Below are the code and all the weights of a small trained network. Each question names an input and a class and asks about switching units off, where a switched-off unit gives its printed mean instead of its output.

import numpy as np


def w(rows, s, z=0):
    codes = np.array(rows[::2]) - 128.0
    scale = np.full(codes.shape[1], s)
    scale[-1] = z or s
    return codes * scale


def norm(h):
    return h / np.sqrt((h * h).mean(-1, keepdims=True) + 1e-5)


def f(y):
    return np.maximum(y, 0)


def log_softmax(a):
    a = a - a.max(-1, keepdims=True)
    return a - np.log(np.exp(a).sum(-1, keepdims=True))


def net(x, mask):
    res = np.array(x, float).reshape(1, 8) / 4 @ E
    u = 0
    for l in range(4):
        y = f(norm(res) @ A[l][:, :-1].T + A[l][:, -1])
        res = res + np.where(mask[u : u + 8], y, B[l][:, -1]) @ B[l][:, :-1]
        u += 8
    return log_softmax(norm(res)[-1] @ U[:, :-1].T + U[:, -1])


A, B = {}, {}
E = w([
[119,190,158,169,201,176,83,151,154,201,170,175],'x0',
[151,149,144,102,132,74,171,210,183,116,167,121],'x1',
[67,126,90,89,178,129,48,194,79,85,116,86],'x2',
[154,172,115,124,68,144,67,109,112,36,249,183],'x3',
[134,119,126,134,134,124,121,129,130,131,131,126],'x4',
[181,125,135,122,115,224,157,178,107,115,119,107],'x5',
[127,133,115,119,136,132,138,124,132,121,123,136],'x6',
[154,171,107,180,85,92,107,171,76,143,65,170],'x7',
],0.015)
A[0] = w([
[248,60,111,116,133,241,149,176,98,122,142,90,1],'L0N0',
[141,160,170,114,174,157,130,143,115,165,142,169,44],'L0N1',
[171,127,179,171,60,150,199,85,172,165,134,162,17],'L0N2',
[112,92,121,163,107,200,121,78,82,137,112,121,78],'L0N3',
[105,111,91,150,104,171,109,94,108,165,130,104,46],'L0N4',
[158,154,144,116,114,98,148,192,164,131,143,95,17],'L0N5',
[179,149,164,92,164,91,159,204,180,82,145,118,53],'L0N6',
[210,110,145,139,136,202,119,184,113,136,99,122,62],'L0N7',
],0.011)
B[0] = w([
[22,243,129,72,88,73,156,56,149,113,115,109,229],'L0N0',
[118,132,88,180,139,148,102,148,170,143,143,142,192],'L0N1',
[194,120,18,90,194,113,132,112,63,159,189,68,254],'L0N2',
[101,80,132,152,154,153,147,118,76,110,130,180,237],'L0N3',
[92,86,135,94,136,125,96,105,103,157,137,161,152],'L0N4',
[74,97,131,128,148,123,184,125,86,133,127,199,156],'L0N5',
[32,65,115,207,114,131,170,109,45,137,153,198,237],'L0N6',
[37,250,117,110,90,104,168,94,145,143,102,123,230],'L0N7',
],0.011,0.0034)
A[1] = w([
[157,135,165,129,162,174,108,157,171,147,118,148,57],'L1N0',
[168,93,139,107,55,115,148,140,123,67,75,70,2],'L1N1',
[80,102,146,116,131,79,67,124,154,124,111,140,82],'L1N2',
[136,100,166,117,170,171,140,104,171,99,164,82,55],'L1N3',
[150,134,162,111,90,95,167,246,183,132,161,115,68],'L1N4',
[106,136,121,95,161,181,90,205,84,74,117,97,38],'L1N5',
[197,170,131,163,77,125,115,193,84,138,64,145,39],'L1N6',
[92,86,191,105,118,201,162,124,159,119,187,45,74],'L1N7',
],0.013,0.0085)
B[1] = w([
[128,141,109,168,100,163,92,169,146,141,144,141,164],'L1N0',
[58,82,127,128,36,197,136,136,203,159,200,92,203],'L1N1',
[182,178,131,135,125,114,207,75,91,189,177,103,221],'L1N2',
[139,130,66,82,75,70,72,139,91,169,92,172,184],'L1N3',
[70,101,123,132,170,160,196,88,80,125,146,172,194],'L1N4',
[224,163,64,147,135,123,198,93,76,176,186,71,253],'L1N5',
[113,98,72,8,136,64,55,129,149,176,107,233,214],'L1N6',
[140,150,73,67,110,84,78,159,116,160,56,240,244],'L1N7',
],0.011,0.0044)
A[2] = w([
[126,119,170,122,154,162,164,161,182,176,32,63,11],'L2N0',
[134,91,150,119,84,121,121,157,135,142,124,120,88],'L2N1',
[114,73,124,163,163,134,171,155,150,186,34,80,78],'L2N2',
[94,159,102,134,85,124,112,89,128,142,183,135,107],'L2N3',
[220,125,161,150,103,140,184,92,182,146,114,145,56],'L2N4',
[100,153,187,158,163,6,109,54,163,116,122,104,1],'L2N5',
[128,105,100,123,79,78,128,145,93,59,65,69,93],'L2N6',
[56,146,96,117,173,113,83,211,89,87,122,34,41],'L2N7',
],0.013,0.0081)
B[2] = w([
[169,171,193,77,154,109,84,211,121,70,91,137,170],'L2N0',
[120,134,168,136,118,167,95,108,154,145,166,154,140],'L2N1',
[193,113,197,67,141,132,107,183,108,56,162,157,237],'L2N2',
[161,129,185,119,121,95,142,166,128,106,56,83,255],'L2N3',
[149,129,77,104,161,139,161,101,85,151,182,96,153],'L2N4',
[95,254,152,102,78,158,200,113,151,108,52,104,174],'L2N5',
[107,123,168,155,143,179,150,128,239,198,166,141,198],'L2N6',
[193,134,100,147,129,116,157,69,88,181,176,79,177],'L2N7',
],0.013,0.0081)
A[3] = w([
[104,127,111,73,132,106,106,118,134,123,104,165,109],'L3N0',
[184,149,148,156,88,155,90,145,138,9,173,129,3],'L3N1',
[128,199,114,166,157,156,76,172,145,167,144,122,71],'L3N2',
[137,64,105,125,106,132,126,129,184,80,131,95,43],'L3N3',
[122,95,144,157,136,214,76,75,94,102,57,117,56],'L3N4',
[111,97,150,147,150,104,154,186,152,120,158,136,119],'L3N5',
[131,150,143,186,174,166,93,166,186,152,139,131,55],'L3N6',
[101,88,129,130,113,101,168,114,165,103,124,123,88],'L3N7',
],0.016,0.0057)
B[3] = w([
[125,158,91,162,154,74,18,163,187,119,96,110,223],'L3N0',
[185,133,225,8,255,148,99,238,130,70,21,148,195],'L3N1',
[110,37,134,161,35,195,167,81,220,117,96,60,254],'L3N2',
[123,72,144,255,108,237,90,152,174,217,80,69,162],'L3N3',
[37,130,130,194,154,21,241,177,106,45,233,168,178],'L3N4',
[111,104,111,201,156,175,64,78,59,62,91,152,203],'L3N5',
[102,39,151,104,3,182,111,87,132,125,195,86,185],'L3N6',
[85,144,127,177,147,194,42,122,110,127,164,108,191],'L3N7',
],0.01,0.0068)
U = w([
[203,120,215,76,174,148,86,183,118,87,94,137,208],'0',
[235,134,59,136,149,130,164,69,80,189,171,56,205],'1',
[65,67,161,162,68,206,121,119,188,150,138,101,153],'2',
[79,250,139,107,105,134,173,108,136,110,83,104,89],'3',
[49,84,124,179,175,103,161,134,64,98,160,200,6],'4',
[104,109,47,91,127,93,48,127,158,178,90,183,51],'5',
],0.018,0.0015)

Each question gives the input, the list of numbers given to net, and the class t.
The units are the neurons (one row each of A and B). Each row of codes is followed by its name. A weight is (code - 128) times the scale printed after its matrix; where a second scale follows, it is the last column's (A, B and U).
mask holds one flag per neuron, layer by layer. A switched-off neuron (its flag False) gives its mean, the last column of its row in B, instead of its output. The means were averaged over made-up inputs and are rounded, as every weight is.
A unit's drop is (log p(t) with every unit on - log p(t) with that unit switched off) / (log p(t) with every unit on - log p(t) with every unit switched off).
The circuit of an input: a set's keep is (log p(t) with only the set's units on - log p(t) with every unit switched off) / (log p(t) with every unit on - log p(t) with every unit switched off). Starting from the 12 units with the biggest drops (on a tie, the unit counted first), units are removed one at a time, each time the one whose removal leaves the highest keep (on an exact tie, the one counted first), for as long as the keep stays at least 0.8.
circuit, biggest first: the units of the circuit, biggest drop first
most important unit: the unit with the biggest drop
k most important neurons of layer l: the k neurons of layer l with the biggest drops, biggest first
drop when u is switched off: that unit's drop, to one decimal
input [4,-2,-6,3,-4,7,0,1], class 3: circuit, biggest first -> [L0N0]
input [4,8,7,-6,1,8,5,8], class 3: 3 most important neurons of layer 1 -> [L1N5, L1N7, L1N3]
input [1,4,-7,6,-3,-7,3,-8], class 5: 2 most important neurons of layer 1 -> [L1N3, L1N7]
input [7,-5,6,4,6,-8,7,3], class 3: circuit, biggest first -> [L1N2, L2N3, L0N2]
input [7,2,1,3,-2,-8,7,5], class 3: 2 most important neurons of layer 1 -> [L1N2, L1N1]
input [5,-2,-4,0,-4,0,-6,4], class 2: 2 most important neurons of layer 3 -> [L3N2, L3N6]
input [1,8,1,-7,-2,0,5,3], class 4: 2 most important neurons of layer 3 -> [L3N5, L3N1]
input [-8,-4,-6,0,2,3,-4,8], class 2: 3 most important neurons of layer 1 -> [L1N1, L1N7, L1N5]
input [3,-8,-4,6,4,7,2,-4], class 4: circuit, biggest first -> [L3N4, L0N3]
input [5,4,6,6,6,-6,7,0], class 0: 3 most important neurons of layer 2 -> [L2N3, L2N6, L2N4]
input [-8,7,-5,3,8,7,0,-8], class 2: 2 most important neurons of layer 1 -> [L1N1, L1N6]
input [4,-6,-6,5,8,-6,4,-4], class 1: 3 most important neurons of layer 0 -> [L0N2, L0N0, L0N7]
input [6,-8,-6,-3,-2,7,7,2], class 4: 2 most important neurons of layer 1 -> [L1N5, L1N2]
input [-3,-6,-2,5,1,1,1,-8], class 5: circuit, biggest first -> [L1N7]
input [-7,8,-6,-7,6,-1,-7,-3], class 4: circuit, biggest first -> [L1N4, L0N6, L3N2]
input [-6,7,-3,1,-6,1,0,-8], class 5: 2 most important neurons of layer 1 -> [L1N7, L1N3]
input [-6,-7,-5,3,7,-4,2,4], class 4: circuit, biggest first -> [L0N3, L3N4, L1N5]
input [8,7,0,-4,5,-3,2,8], class 2: drop when L3N6 is switched off -> 0.5
input [2,3,-3,-2,-8,-3,-2,2], class 1: drop when L0N0 is switched off -> 0.4
input [-5,2,5,5,2,7,-1,-4], class 3: drop when L0N0 is switched off -> 0.9
input [-5,3,2,-3,8,7,5,-3], class 3: most important unit -> L0N0
